z_916: [115 138 165 155 111 113 123  99  76 103 116]
z_870: [136 156 141 111 124 104  86  83  97  70  90]
z_649: [156 141 136 114 138 165 155 177 175 171 189]
then: [114 138 165 155]
[177]
then: [136 156 141]
[111]
then: [ 99  76 103]
[116]

z_117: [120 150 100 106 132 129 137 134 113  94 111 147 130 113 120  91 112 140
 144 108 114 174 142]
z_131: [106 148 171 123 137 155  97 125 131 115 159 106 136 152 150 138 108 128
 114 131  93 111 120]
z_375: [154  97 126 142 113 101 143 132 123 169 121 148 139 122 107 149 140 119
 124 106 167 114 108]
z_825: [127 107 125 148 115 114 132 113 146 132 115 106  98 124 137 151 150 125
 133 184 150  98 142]
z_769: [133  95 126 149 103  96 135 116 134 145 110 126 109 118 123 159 150 123
 120 180 111  97 140]
z_172: [133  95 126 149 103  96 135 116 134 145 110 126 109 118 123 159 140 123
 134 158 171  99 129]
z_137: [126 111 127 146 122 123 130 114 150 130 120  99  98 127 140 148 155 125
 131 188 140  95 143]
z_494: [129 100 125 149 108 104 134 114 142 137 112 114 101 121 130 154 146 125
 135 173 158  96 137]
then: [140 148 155 125 131]
[188]
then: [106 148 171 123]
[137]

z_609: [131 132 116 145 130 124 136 130 128]
z_509: [ 89 125 176  93  91 135  70 149 114]
z_982: [145 127 111 126 108 155 127 131 150]
z_583: [ 90 139 162 153 106 108  64 132 141]
z_299: [107 133 147 135 112 121  94 135 130]
z_523: [169 114 104  99 185 127 206  99 116]
z_552: [123 118 154  87 138 129 126 119 119]
z_521: [140 116 148  95 178 111 153  88 130]
z_809: [135 136  99 166 140 114 156 135 116]
then: [140 116 148  95 178 111 153]
[88]
then: [133 147 135]
[112]
then: [ 90 139 162]
[153]

z_390: [158 114 153  95  75  77 144 118 102 151 184 108 106 126 112 131 144  54
 196 111]
z_840: [153 116 146  95  88  86 145 120 102 150 106 108 184 131 128 151 144  75
 176 117]
z_150: [151 115 140  84 100  91 151 123  95 155 153 134 115 142 151 128 148  98
 153 125]
then: [146  95  88  86 145]
[120]
then: [106 108 184 131 128 151]
[144]
then: [184 108 106]
[126]
then: [151 128]
[148]
then: [151 123  95 155 153 134 115]
[142]

